In the rows, 128 means zero.
Each row is followed by its class. Each block has new classes.
[118 146 153 153 128 125 132 131 129 121 118 121 107 115  75  96  92 129
  83 170 122 155 119 124 137  85  94 184 148 134 176 125 162 140 117 155
 163 116 127 126 107 134 142 132 134 121 124 134 100 128  82 115 132 125
 133 136 120 134 124 137 130 147 103 133 127 124 149 109 139 142 110 124
 128 140 160 111 166 131 100 122 133 112 131 156 115 132 136 125 146 137
 110 111 119 142 130 134 110 130 104 118 127 120 127 111 120 115 114 125
 121 131 120  96 116 131 134 144 129 145 131 170  65 123  96 133 128 124
 103 108 118 125 106 130 128 151 139 126 171 124 129 139 133 130  73 155
 116 115 131 124 122 130 139  94 130 143 131 124 135 132 149 119 116 122
 100 106 122 113 137]	L
[123 138 141 117 137 133 118 157 136 134 127 128 111 135 168 105 131  97
  93 124 146 116 125 137 138 107 171 186 145 114 126 136 134 114 126 128
 144 116 163 134 116 118 156 154 137 117 137  93 107 124  47 137 126 108
 118 123 128 130 134 136 122 141 119 131 137 117 135 103 149 136 119 105
 128 131 158 125 127 129 133 126 137 132 125 139 120 130 119 145 113 131
 118 136 124 120 103 118 116 140  92 115 124 101 124  99 124 124 116 121
 126 142 101  98 145 129  95 135  88 127 138 147 140 131 122 131 129 119
  97 105 113 127 110 130 134 125 146  72 173  88 123 133 126 139 106 142
 124 139 118 105 146 148 125 119 140 171 105 144 144 145 153 113 126  88
 110 103 121 129 183]	A
[138 118 135  91 155 119 123 124 125 124 114  92 145  95 136  62 147 127
 134 132 131 138 131 117 109 165 123 112 142 145 137 120 124 106 128 145
 129 138 158 127 129 139  69 136 126 126 123 138 139 143 181 117 102 115
 122 159 130 116 104 159 168 127 111 134 139 134 131 142 110 131 118  84
 118 145 168 113 117 135 129 140 130 107 131 126 127 123 151 130 116 137
 126  92 122 132 113  93 141 144 130 140 115 131 125 129 136 107 142 115
 121 132 123 108 131 129 151 146 126 128 120  88 160 101 150 122 104 123
 118 109 110 122 128 115 110 107 154 102 113 102 123 102 120 115 110 106
 124 135 129 120 133 109 123 122 107 153 147 148 137 147 101 103 131 123
 155 116 126 131 118]	K
[140 134 139 150 127 118 126 147 130 152 118 114 153 144 111 130 122 128
 150 142 126 135 123 122 112 145 138 126 133 144 111 145 152 127 142 114
 168 144 121 139 135 140 178 101 127 118 138  88 119 119 121 151 168 117
 134 100 135 135 133 136 102 128 115 122 152 120 119 129 144 125 108 138
 136 130 125 118  87 141 140 139 160 128 104 126 151 136 139 121 138 122
 140 115 110 127 145 143 122 100 104 120 164 130 136 104 140 128 151 130
 132 156 160 154 144 127 101 128 134 129 152 152 107 169 110 110 145 148
 146 103 143 135 121 135 117 155  82  85  87 138 130 125 119 118 101  95
 106 100 140  77 158 141 136 142 116 162 125 136 130  68 137 144 125 158
 123 138 122 127 147]	L
[134 151 121 117 127 125 118 142 150 134 149 144 131  98 111 120 154 140
 164 100 125 127 132 131 148 125 147 119 100 151 140 136 115 132 149 121
 124 135 157 156 156 141 109 148 134 122 138 121 133 131 127 120 128 134
 143 153 138 134 129 111 137 140 129 115 142 136 133  97 108 117 137 133
 123 122 110 132  95 106 136 109 105 120 127 116 114 132 121 161  98 127
 122 143 139 137 119 128 127 133 118 130  85 129 117 150 142 133 104 144
 123 126 134 199 139 131 141 116 103 138 131 136 189 111 137 162 131 119
 105 140 143 125 137 146 102  66 137 143 144 126 133 146 125 144 125 130
 139 158 126 154 163  93  99 129 133 161 157 124 132 143 135 126  89  70
 169 134 139 133 164]	E
[102 128 123 131 116 132 118 122 132 144 103 125 125 120 121 153 129 124
 124 152 120 160 125 132 141  95  95 128 106 140 138 124 142 128 139 117
 119 147 120 132 122 129 170 127  91 131 122 158 116 114 130 121 126 121
 121 129 133 124 121 122 114 124 116 118 124 122 148 116 121 127 143 159
 125 123 121 130 245 108 105 116 113 131 121 118 114 112 141 141 134 128
 120 145 120 131 148 126 115 139 155 119 132 153 124 135 148 126 140 137
 144 119 125 172 125 128 147 114 118 166 131 121  85 140 132 164 129 120
 121 141 141 128 130 130 157 119 120 210 118 141 130 121 129 129 154 117
 105 124 130 146 166 125 142 117 155  95  85 118  90 115 136 119 102 116
 131 144 129 134 127]	E
[128 129 113 106 131 134 122 111 138 120 132 141 131 108 145 122 122 128
 113 118 128 127 119 140 129 128 100 135 132 120 133 122 119 123 138 146
 100 116 126 119 131 118  77 146 129 137 129 154 125 130  85 135 110 119
 115 145 121 121 111 125 153 110 163 121 123 113 122 145 134 132 126  98
 136 133 179 123 126 102 117 128 135 123 136 124 118 133 124   4 129 134
 131 115 133 123 143 114  87 148 136 116 141 107 112 140 122 121 124 140
 126 124 110 143 127 120 169 118 127 134 132 125 148 130 155 121 108 122
 119 107 125 110 144 110 126 122 172 147 152 116 118 131 116 135 133 123
 147 132 122 141 136 142 106 129 159 133 126 124 135 161 128 106 161  87
 141 114 128 122 125]	L
[104 129 128 122 115 139 123 109 143 102 146 140 128 133 103 141 112 129
 130 173 119 132 138 128 163  84  72 155 129 150 121 120 123 118 126 127
  82 173 123 132  82 118 165 128 124 132 136 146 120 132  82 139 143 124
 119 142 128 116 139 173 104 122 127 118 110 119 124 109 148 125 134 137
 137 116 138 132 122 122 129 123 128 113 139  98 139 124 133 114 135 116
 130 147 112 121 148 119 106 124 114  48 153 133 141 104 141 136 121 127
 163 104 128 209 124 103 185 120 118 172 136 109  74 171 123 147 139 131
 119 123  92 138 132 138 182 150 133 147 100 109 113 102 136 128 122 108
  92 125 125 177 154 145 125 114 162 112 116 115 115  99 146 103 119 116
  72 149 128 121 151]	E
[ 96 122 129 127 119 150 125 129 142 123 157 137 125 135 110 185 125 130
 111 154 121 141 125 142 155  95 236 142 125 148 111 123 131 125 124 111
 103 145 127 136 119 127 166 128 140 126 138 142 125 134  88 120 141 122
 120 139 121 132 125 126 113 119 114 110 132 105 124 109 155 130 132 152
 128 135 125 130 118 135 120 121 130 135 137 101 132 116 132 128 136 117
 119 140 113 125 146 115 128 120  97 107 131 147 129 113 133 126 125 133
 142 102 122 166 127  96 164 116 117 170 130 128 101 137 119 154 139 113
 139 136 111 103 125 145 170 136 122 191 120 127 137 127 138 121 124 136
 111 133 125 145 132 127 128 108 149  90 115 124 113 101 154 114 106 103
  92 147 129 123 147]	E
[162 117 126 124 114 125 117 120 143 116 118 132 152 109 146 172 164 129
 156  74 119 142 129 134 130 174 127  68 137 147 107 120 132 110 125 121
 103 142  92 119 129 122 101 106 147 123 130 139 161 117  87 147 135 125
 124  92 130 127 119 142 132  88 141 122 117 115 131 145 135 119 122 147
 128 138 134 126 127 142 129 144 155 149 117  87 159 141 126  88 143 110
 147 131 133 114 140 128 132 147  79 154 168 142 136 148 135 137 137 146
 120 129 166 192 128 124 175 117 120 128 144 130 161 158 131  81 140 142
 163 114 134 139 124 133 115 163 104 134  99 124 129 134  94  96 127 107
 142 116 129  94 113 126 138 144 111  98 138 119 109 109 129 146 174 146
 138 137 129 138 100]	K
[141 137 125 132 143 127 128 149 108 142 105 113 124 121 183 134 118 118
  92 144 138 130 126 127  85 122 136 137 139 104 137 128 132 136 121 142
 139 103 124 121 112 123 141 122 122 141 124 125 107 121  91 120 106 124
 121 103 122 129 127 115 113 118 107 127 138 101 120 162 146 142 122 136
 127 122 148 123 126 146 171 132 121 130 121 161 119 127 109 120 132 137
 122 128 127 124 121 155 143 147 156 119 137 136 129 131 136 107 145 128
 125 139 131  85 116 125  93 135 123 116 115 129  77 144 150 148 119 128
 121 111 147 130 114 101 104 142 132 157 138 129 130 124 129 121 158 134
  93 133  97  82 116 142 119 126 136 102 136 116 130 152 129 124 132 113
 155 100 114 139  95]	K
[143 106 128 117 133 126 122 137 125 130 143 133 125 109 146 142 132 131
 138 120 112 138 128 115 124 128 154  99 125 127 124 127  91 124 132 128
 123 134 123 138 138 136 113 124 135 143 123 128 141 135 164 128 120 142
 135 132 145 130 143 109 121 118 119 117 135 142 134 120 124 120 144 138
 120 129 126 129 121 123 107 147 104 116 110 126 129 140 114 148 106 149
 135 123 137 146 121 132 126 126 142 127 117 143 139 138 137 126 138 137
 114 126 126 156 130 134 121 128 122 127 120 112 144 131 138 154 114 122
 130 133 148 138 133 130 125  87 121 121 123 139 138 126 116 121 150 126
 105 141 128 135 137 106 119 135 132 131 139 125 112 128 127 137 129 119
 143 123 145 136 119]	L
[116  72 110 128 147 130 117 114 124 122 134 140 133 110 144 132 131 134
 135 117 128 135 120 130 128 107 126 105 124 135 126 139 109 116 132 114
 130 118 121 118 137 120  83 150 130 123 117 142 136 135 147 102 124 134
 130 135 135 120 133 124 134 134 104 110 133 117 141 120 125 114 145 159
 125 127 117 129 143 124 109 128 115 131 118 130 112 147 129 150 122 138
 120 149 125 132 125 126 123 146 142 124 106 139 123 159 134 118 128 134
 157 128 127 146 137 128 128 105 115 131 127 130 164 121 146 159 127 118
 109 137 157 116 142 117 119 101 141 176 151 150 123 134 114 129 152 128
 130 144 126 136 143 107 112 133 107 115 127 113 137 154 132 132 118 113
 175 124 135 121 128]	E
[115 132 115 149 139 131 137 138  95 159  92 112 111 112 123  96 110 130
 104 164 119 162 121 127  97  98  71 171 131 131 167 122 152 135 146 144
 173  92 158 122 130 135 106 131 152 117 122 141  95 144 149 120 108 113
 119 145 115 124 139 115 145 128  94 131 140 131 134 137 126 157 111  92
 124 151 164 111 138 141 128 146 127 113 121 166 107 121 122 141 125 135
 106 119 120 137 125 135 108 136 151 103 128 137 116 121 130 109 140 124
 123 144 110  99 132 131 114 137 135 126 104 141  97 238 131 144 103 120
  84 104 167 128 133 113 123 128 155 152 166 128 118 121 132 133 100 133
 135 151 137 151 155 112 133 127 116 156 125 126 141 153 111 128 103 115
 164 123  99 108  97]	K
[121 108 121 106 124 123 118 117 139 120 143 134 143 125 125 108 127 148
 172 117 214 130 133 129 139 153  96  89 113 154 112 126 125 124 139 125
 111 149 135 135 135 128  66 120 120 126 132 143 159  89 234 129 149 143
 138 166 140 114 109 122 169 132 143 130 125 145 130 114  97 122 138  93
 130 121 125 117 114 140 125 145 134 122 111 116 158 123 136 115 126 103
 139 124 135 124 129 136 137 121 112 121 130 114 131 137 111 148 138 127
 115 129 110 157 128 132 182 138 133 121 115  97 173 122 135 102 121 137
 120 114 101 117 146 133 127  96 101  87 101 135 155 129 128 119 121 125
 172 116 156 170 121  89 121 134 121 147 161 139 116 112 112 145 141 142
 132 159 140 137 121]	D
[146 123 143 125 123 121 125 174 137 142 125 107 137 135  91 110 139 124
 149 117 138 151 130 141 139 141 179 136 157 145 111 117 150 100 119 141
 146 137 120 119 133 138 160 123 135 109 132  86 124 110  97 129 162 126
 138 161 122 132 118 130 101 136 104 138 128 115 125  97 139 130 113 119
 126 151 147 131 116 101  74 164 116 125 110  97 150 125 139 129 104 119
 177 143 138 115 129 139 138  97  49 124 150 116 126  98 118 141 152 123
 141 130 116 149 154 125  96 140 106 109 144 110 159 136 123 100 121 142
 134  88  84 132  97 154 102 103 123  24 126 120 136 134 134 129  75 116
 111 118 132 102 134 129 153  85 104 207 119 153 129  94 144 144 112 129
  95 115 116 103 169]	L
[145 120 119 136 129 126 123 108 129 124 135 141 141 138 167 149 123 118
 124 107 127 135 129 110 114 160 127 101 127 112 128 131 128 115 149 129
 110 117 117 104 123 124  92 124 120 142 127 155 136 114 127 119 107 119
 119 122 137 126 129 132 153 112 139 135 131 123 122 154 120 122 136 134
 124 129 123 124 151 143 132 127 138 122 108 139 132 139 125 119 105 131
 130 125 128 121 116 125 143 146 156 142 136 140 130 140 125 115 108 123
 115 136 138 101 117 134 147 123 150 115 116 137 147 126 151 116 126 137
 132 138 136 139 131 105 100 153 137 166 125 139 123 171 122 113 155 136
 142 116 123 106 103 125 118 124 134  73 139 108 134 151 117 145 144 165
 158 132 128 135 100]	K
[125 119 118 111 128 127 153 152 109 133 132 118 135 128 132 150 141 123
 133 104 134 145 136 128 154 120 108 115 128 120 126 139 110 123 132 132
 113 132 133 124 147 119 152 125 127 132 130 157 132 133 142 116 126 125
 117 138 112 125 135 116 116 140 118 124 142 122 134 114 123 148 129 149
 111 115 132 130 104 116 112 120 123 124 125 120 127 123 105 137 121 130
 131 131 134  96  91 112 129 124 134 116 187 136 120 136 131 121 145 120
 121 128 132 156 134 129 123 117 114 117 121  81 124 137 144 155 113 125
 129 135 136 145 128 142 129  86 142 152 133 143 118 122 141 138 137 128
 101 143 120 129 104 112 133 128 143 115 111 121 106 147 132 121 116 102
 114 109 105 129 123]	W
[118 117 122 127 130 131 130 138 127 127 129 129 127 107 128 140 143 138
 120 104 109 139 126 126 141 122 123 134 123 141 121 140 115 107 138 127
 135 125 124 140 136 131 113 153 125 120 125 153 128 127 127 121 155 125
 135 158 122 118 150 117 128 134 136 125 138 126 140 117 121 134 131 130
 201 126 134 117 118 103 130 119 107 121 197 124 117 133 128 145 109 117
 126 145 118 147 145 128 127 128 121 124 116 124 111 143 136 138 116  90
 125 126 120 169 124 136 129 129 105 142 132 126 167 113 146 148 139 117
 113 132 161 106 133 120 123  89 147 178 149 149 131 132 127 136 121 127
 138 160 122 144 152 111 120 123 138 145 123 126 143 137 122 133 114  93
 160 136 132 131 137]	W
[108 121 115 142 124 131 117 121 111 121 133 116 107 138 140 159 127 116
 145 146 122 142  88 129 112  98 108 125 109 160 133 152 111 131 154 101
 134 122 105 146 146 128 135 123 120 132 129 141 111 133 163 120 121 130
 115 128 139 122 141 124 112 143 112 136 128 133 137 146 144 122 144 140
 126 130 103 113 100 132 116 125 119 127 118 134 120 131 121 150 117 129
 124 137 135 125 135  95 111 151 177 111 104 139 110 138 145 122 125 131
 138 118 127 158 124 128 144 108 120 154 129 107 117 148 137 174 129 115
 122 145 167 138 141 126 162 105 119 193 118 144 125 129 136 130 159 121
  91 128 112 159 157 117 120 121 136 122 118 115 124 140 127 131  94 115
 163 139 128 125 125]	E
[ 75 109 144 117 129 134 117 135 128 130 129 121 114 104  90  96 160 135
 188 105 135 112 142 144 135 107 136 141 102 168 133 146 127 125 162 115
 143 148 111 196 147 123 109 145 112 114 122 106 139 127 176 119 145 134
 142 166 133 116 129 120 137 161 116 114 130 148 122  66 125 118 129  97
 120 129 126 131  75  90 117 121  98 127 127  98 120 118 143 188 118 102
 126 136 129 139 126 136 113 107 125 104 102  88 141 124 152 149 125 131
 144 124 116 243 153 145 156 115  87 156 130 117 215 110 148 175 141 113
 104 130 131 127 145 151 157  69 118 125 127 134 130 128 188 173 105  94
 116 155 139 218 227 124 121 138 140 243 140 124 135 119 130 126  79  77
 160 132 132 121 185]	E
[116 129 111 172 122 140 126 103 125 116 130 151 121 134 150 139 124 135
 141 108 128 110 126 102 114  92 115 115 107 109 150 136 128 125 117 125
 114 116  96 125 133 126  75 146 135 143 105 140 139 124 160 122 117 133
 152 114 138 128 133 125 135 139 152 141 126 144 112 128 106 140 153 140
 137 114  92 123 146 144 124 106 118 140 140 140 110 103 140 142 130 142
 122 148 127 141 124 130 126 141 173 135  94 129 118 151 109 115  99 126
 118 127 129 101 114 131 139 109 145 134 124 160 133 112 123 129 147 113
 141 175 139 115 134 123 145 127 134 159 135 153 136 125 137 130 171 156
 161 127 127 147 130 128 107 134 133  88 126 115 129 135 117 126 135 139
 147 162 140 136 116]	E
